Here is a tiny trained network, its code and every weight. The questions are about switching its units off for an input and a class, where a switched-off unit gives its printed mean instead of its output.

import numpy as np


def w(rows, s, z=0):
    codes = np.array(rows[::2]) - 128.0
    scale = np.full(codes.shape[1], s)
    scale[-1] = z or s
    return codes * scale


def f(y):
    return y / 2 * (1 + np.tanh(0.7978845608 * (y + 0.044715 * y**3)))


def log_softmax(a):
    a = a - a.max(-1, keepdims=True)
    return a - np.log(np.exp(a).sum(-1, keepdims=True))


def net(x, mask):
    res = np.array(x, float).reshape(1, 8) / 4 @ E
    y = f(res @ A[0][:, :-1].T + A[0][:, -1])
    res = res + np.where(mask, y, B[0][:, -1]) @ B[0][:, :-1]
    return log_softmax(res[-1] @ U[:, :-1].T + U[:, -1])


A, B = {}, {}
E = w([
[91,56,176],'x0',
[168,124,100],'x1',
[189,132,240],'x2',
[124,180,211],'x3',
[179,35,97],'x4',
[151,178,3],'x5',
[158,156,208],'x6',
[201,173,83],'x7',
],0.0067)
A[0] = w([
[110,139,88,114],'n1',
[147,33,85,226],'n2',
[149,110,170,126],'n3',
[158,68,96,164],'n4',
[158,119,148,42],'n5',
[92,201,93,122],'n6',
[168,77,199,168],'n7',
[156,107,78,201],'n8',
[63,151,162,122],'n9',
[183,152,179,170],'n10',
[250,105,118,238],'n11',
[102,151,82,125],'n12',
[128,245,108,106],'n13',
[67,97,151,100],'n14',
[93,172,154,134],'n15',
[188,187,175,187],'n16',
[23,158,88,83],'n17',
[38,81,123,114],'n18',
[70,148,118,46],'n19',
[144,227,169,172],'n20',
[27,106,112,94],'n21',
[79,112,137,95],'n22',
[212,119,161,255],'n23',
[168,175,146,69],'n24',
],0.013,0.0049)
B[0] = w([
[136,82,103,170],'n1',
[231,172,190,250],'n2',
[142,155,111,163],'n3',
[200,112,126,196],'n4',
[102,76,132,122],'n5',
[107,71,92,205],'n6',
[140,178,115,223],'n7',
[188,140,79,223],'n8',
[100,100,134,167],'n9',
[111,184,110,202],'n10',
[145,228,133,254],'n11',
[163,2,82,188],'n12',
[85,123,134,231],'n13',
[115,94,185,158],'n14',
[82,150,97,163],'n15',
[52,177,96,224],'n16',
[113,33,110,193],'n17',
[156,33,248,180],'n18',
[101,16,109,132],'n19',
[79,166,95,231],'n20',
[124,48,174,175],'n21',
[145,114,184,137],'n22',
[95,242,110,233],'n23',
[90,134,157,153],'n24',
],0.0069,0.0073)
U = w([
[75,42,248,68],'0',
[187,113,136,125],'1',
[180,135,156,95],'2',
[169,83,82,74],'3',
[86,133,201,143],'4',
[46,141,112,166],'5',
[63,25,61,79],'6',
[103,150,128,253],'7',
],0.012,0.0051)

Each question gives the input, the list of numbers given to net, and the class t.
The units are the neurons (one row each of A and B). Each row of codes is followed by its name. A weight is (code - 128) times the scale printed after its matrix; where a second scale follows, it is the last column's (A, B and U).
mask holds one flag per neuron, in row order. A switched-off neuron (its flag False) gives its mean, the last column of its row in B, instead of its output. The means were averaged over made-up inputs and are rounded, as every weight is.
A unit's drop is (log p(t) with every unit on - log p(t) with that unit switched off) / (log p(t) with every unit on - log p(t) with every unit switched off).
The circuit of an input: a set's keep is (log p(t) with only the set's units on - log p(t) with every unit switched off) / (log p(t) with every unit on - log p(t) with every unit switched off). Starting from the 12 units with the biggest drops (on a tie, the unit counted first), units are removed one at a time, each time the one whose removal leaves the highest keep (on an exact tie, the one counted first), for as long as the keep stays at least 0.8.
units of the circuit, in order: the units of the circuit, biggest drop first
unit that matters most: the unit with the biggest drop
k most important neurons: the k neurons with the biggest drops, biggest first
drop of u: that unit's drop, to one decimal
input [4,3,3,1,8,1,7,8], class 7: units of the circuit, in order : n23, n16
input [7,3,-6,-3,1,-4,-8,7], class 2: unit that matters most : n2
input [1,-5,4,-7,6,4,0,3], class 2: units of the circuit, in order : n2, n11
input [-5,1,0,-4,-6,-3,-8,-8], class 0: units of the circuit, in order : n18, n21
input [-8,-4,2,-8,-3,3,-3,4], class 6: units of the circuit, in order : n6, n12
input [0,6,3,-5,-4,0,8,-2], class 5: 2 most important neurons : n2, n16
input [6,3,-5,2,5,4,-1,-5], class 1: 2 most important neurons : n2, n4
input [-3,-4,-5,2,8,-2,-5,8], class 2: 4 most important neurons : n2, n11, n17, n6
input [-4,-2,-5,-3,3,-2,4,-3], class 0: 3 most important neurons : n11, n23, n7
input [4,-6,1,0,-2,8,0,1], class 6: drop of n2 : 0.2
input [-3,5,-1,4,0,3,5,4], class 5: drop of n16 : 0.1
input [-3,-4,8,3,6,2,-5,5], class 7: drop of n8 : 0.0
